Here is a tiny trained network, its code and every weight. The questions are about switching its units off for an input and a target symbol, where a switched-off unit gives its printed mean instead of its output.

import numpy as np


def w(rows, s, z=0):
    codes = np.array(rows[::2]) - 128.0
    scale = np.full(codes.shape[1], s)
    scale[-1] = z or s
    return codes * scale


def norm(h):
    return h / np.sqrt((h * h).mean(-1, keepdims=True) + 1e-5)


def f(y):
    return np.maximum(y, 0)


def softmax(a):
    e = np.exp(a - a.max(-1, keepdims=True))
    return e / e.sum(-1, keepdims=True)


def log_softmax(a):
    a = a - a.max(-1, keepdims=True)
    return a - np.log(np.exp(a).sum(-1, keepdims=True))


def net(x, mask):
    ids = ['βγζημω'.index(c) for c in x.split()]
    T = len(ids)
    res = E[ids] + P[:T]
    r = norm(res)
    for j in range(3):
        rows = slice(2 * j, 2 * j + 2)
        q, k, v = (r @ M[0][rows].T for M in (Q, K, V))
        z = softmax(np.where(np.tri(T) > 0, q @ k.T / 2**0.5, -1e9)) @ v
        o = O[0][rows]
        res = res + np.where(mask[j], z, o[:, -1]) @ o[:, :-1]
    y = f(norm(res) @ A[0][:, :-1].T + A[0][:, -1])
    res = res + np.where(mask[3:27], y, B[0][:, -1]) @ B[0][:, :-1]
    return log_softmax(norm(res)[-1] @ U[:, :-1].T + U[:, -1])


Q, K, V, O, A, B = {}, {}, {}, {}, {}, {}
E = w([
[183,168,108,125,255],'β',
[129,116,111,127,244],'γ',
[99,224,152,111,201],'ζ',
[60,217,83,193,192],'η',
[176,149,207,149,127],'μ',
[166,196,98,153,72],'ω',
],0.019)
P = w([
[146,167,167,253,145],'0',
[156,149,144,198,143],'1',
[137,137,141,178,127],'2',
[136,134,138,155,135],'3',
[135,132,134,140,138],'4',
[133,130,131,125,134],'5',
[137,127,124,111,131],'6',
[133,122,120,96,128],'7',
[132,120,116,82,123],'8',
[132,122,113,58,134],'9',
],0.021)
Q[0] = w([
[200,40,145,138,143],'head 1',
[168,192,130,91,204],'head 1',
[125,229,130,138,219],'head 2',
[247,160,90,134,166],'head 2',
[93,63,136,148,115],'head 3',
[68,42,54,126,36],'head 3',
],0.013)
K[0] = w([
[117,180,136,79,58],'head 1',
[67,145,14,61,140],'head 1',
[159,97,143,36,89],'head 2',
[119,164,138,43,74],'head 2',
[107,183,174,192,146],'head 3',
[105,121,170,254,183],'head 3',
],0.014)
V[0] = w([
[75,157,4,133,105],'head 1',
[122,32,72,151,152],'head 1',
[191,97,195,123,83],'head 2',
[92,161,220,123,120],'head 2',
[227,174,108,130,101],'head 3',
[75,212,68,204,64],'head 3',
],0.012)
O[0] = w([
[104,153,99,224,103,111],'head 1',
[152,2,70,173,200,77],'head 1',
[176,126,179,169,109,119],'head 2',
[72,81,151,104,67,193],'head 2',
[179,189,133,148,75,253],'head 3',
[146,109,77,89,87,179],'head 3',
],0.014,0.0063)
A[0] = w([
[74,180,101,117,116,5],'neuron 1',
[110,146,169,171,117,154],'neuron 2',
[64,75,64,186,98,41],'neuron 3',
[91,169,54,168,140,2],'neuron 4',
[148,146,75,104,51,189],'neuron 5',
[145,118,187,57,89,46],'neuron 6',
[135,144,102,149,157,119],'neuron 7',
[42,113,131,176,117,66],'neuron 8',
[93,149,169,154,2,119],'neuron 9',
[77,172,139,146,143,80],'neuron 10',
[160,153,112,88,135,131],'neuron 11',
[95,138,176,156,129,169],'neuron 12',
[174,101,224,122,107,116],'neuron 13',
[172,115,109,216,109,102],'neuron 14',
[198,134,89,124,116,83],'neuron 15',
[68,66,233,145,74,48],'neuron 16',
[146,139,157,154,164,75],'neuron 17',
[174,61,190,131,118,73],'neuron 18',
[115,162,164,154,105,152],'neuron 19',
[193,103,60,93,53,135],'neuron 20',
[136,102,151,218,57,83],'neuron 21',
[170,53,41,155,151,191],'neuron 22',
[146,169,116,123,164,137],'neuron 23',
[109,165,183,151,131,204],'neuron 24',
],0.016,0.0052)
B[0] = w([
[112,147,127,153,163,176],'neuron 1',
[150,103,86,100,134,191],'neuron 2',
[119,90,112,94,128,143],'neuron 3',
[125,145,81,176,90,174],'neuron 4',
[107,143,193,126,110,245],'neuron 5',
[156,59,127,153,136,173],'neuron 6',
[107,135,135,144,102,183],'neuron 7',
[132,135,81,175,109,150],'neuron 8',
[73,81,140,106,174,249],'neuron 9',
[130,128,100,129,102,195],'neuron 10',
[120,107,150,116,118,205],'neuron 11',
[136,121,90,106,107,194],'neuron 12',
[168,126,89,140,101,191],'neuron 13',
[133,115,146,123,89,175],'neuron 14',
[110,147,166,145,137,191],'neuron 15',
[133,4,72,119,129,163],'neuron 16',
[114,121,123,118,113,175],'neuron 17',
[113,110,91,97,83,154],'neuron 18',
[147,119,94,123,157,215],'neuron 19',
[92,153,183,135,107,211],'neuron 20',
[170,95,128,167,125,170],'neuron 21',
[128,129,182,136,159,180],'neuron 22',
[99,140,140,109,110,235],'neuron 23',
[136,102,84,117,132,254],'neuron 24',
],0.017,0.008)
U = w([
[194,155,72,95,143,191],'β',
[128,81,123,158,207,179],'γ',
[33,86,64,2,97,5],'ζ',
[57,104,34,192,77,75],'η',
[153,16,82,97,80,178],'μ',
[87,98,158,125,43,128],'ω',
],0.0086,0.0027)

Each question gives the input, a string of symbols that net reads in full, and the target symbol t.
The units are the heads (2 rows each of Q, K, V and O) and the neurons (one row each of A and B). Each row of codes is followed by its name. A weight is (code - 128) times the scale printed after its matrix; where a second scale follows, it is the last column's (O, A, B and U).
mask holds one flag per unit, heads first, then neurons. A switched-off unit (its flag False) gives its mean, the last column of its rows in O or B, instead of its output. The means were averaged over made-up inputs and are rounded, as every weight is.
A unit's drop is (log p(t) with every unit on - log p(t) with that unit switched off) / (log p(t) with every unit on - log p(t) with every unit switched off).
The circuit of an input: a set's keep is (log p(t) with only the set's units on - log p(t) with every unit switched off) / (log p(t) with every unit on - log p(t) with every unit switched off). Starting from the 12 units with the biggest drops (on a tie, the unit counted first), units are removed one at a time, each time the one whose removal leaves the highest keep (on an exact tie, the one counted first), for as long as the keep stays at least 0.8.
units of the circuit, in order: the units of the circuit, biggest drop first
k most important neurons: the k neurons with the biggest drops, biggest first
heads that matter: for each layer, one digit per head in row order, 1 if its drop is at least 0.15 and else 0, layers parted by /
drop of u: that unit's drop, to one decimal
input β γ ζ β, target ζ: units of the circuit, in order : [neuron 23]
input γ β β ζ β η ζ, target η: units of the circuit, in order : [head 1; neuron 4]
input ω η ζ μ ω μ ζ μ ζ, target μ: units of the circuit, in order : [head 2; neuron 6]
input β μ γ η, target μ: units of the circuit, in order : [head 2; head 1; neuron 2]
input β γ η μ η γ ζ γ β η, target η: units of the circuit, in order : [neuron 4; head 1]
input γ μ η, target μ: heads that matter : 010
input ω η η γ ζ, target η: units of the circuit, in order : [head 1; neuron 9]
input ω γ γ γ, target γ: heads that matter : 100
input η γ η ω η β γ, target η: heads that matter : 100
input γ β ω β ω β, target ω: units of the circuit, in order : [head 3; neuron 20]
input ω ζ β, target β: 2 most important neurons : [neuron 9; neuron 20]
input ω ω γ η, target ω: heads that matter : 101
input ζ γ γ, target γ: heads that matter : 101
input η γ γ μ η ω η γ, target ω: heads that matter : 001
input γ ζ γ, target ζ: heads that matter : 100
input γ γ η β γ η ζ μ ω ω, target ω: heads that matter : 000
input ω γ η ζ γ γ γ γ η β, target η: drop of head 1 : 0.8
input μ ζ ζ β ω η γ ω ζ, target ω: drop of head 3 : 0.7
input η μ μ, target μ: drop of neuron 17 : 0.0
input β ζ η γ, target η: drop of head 1 : 0.7
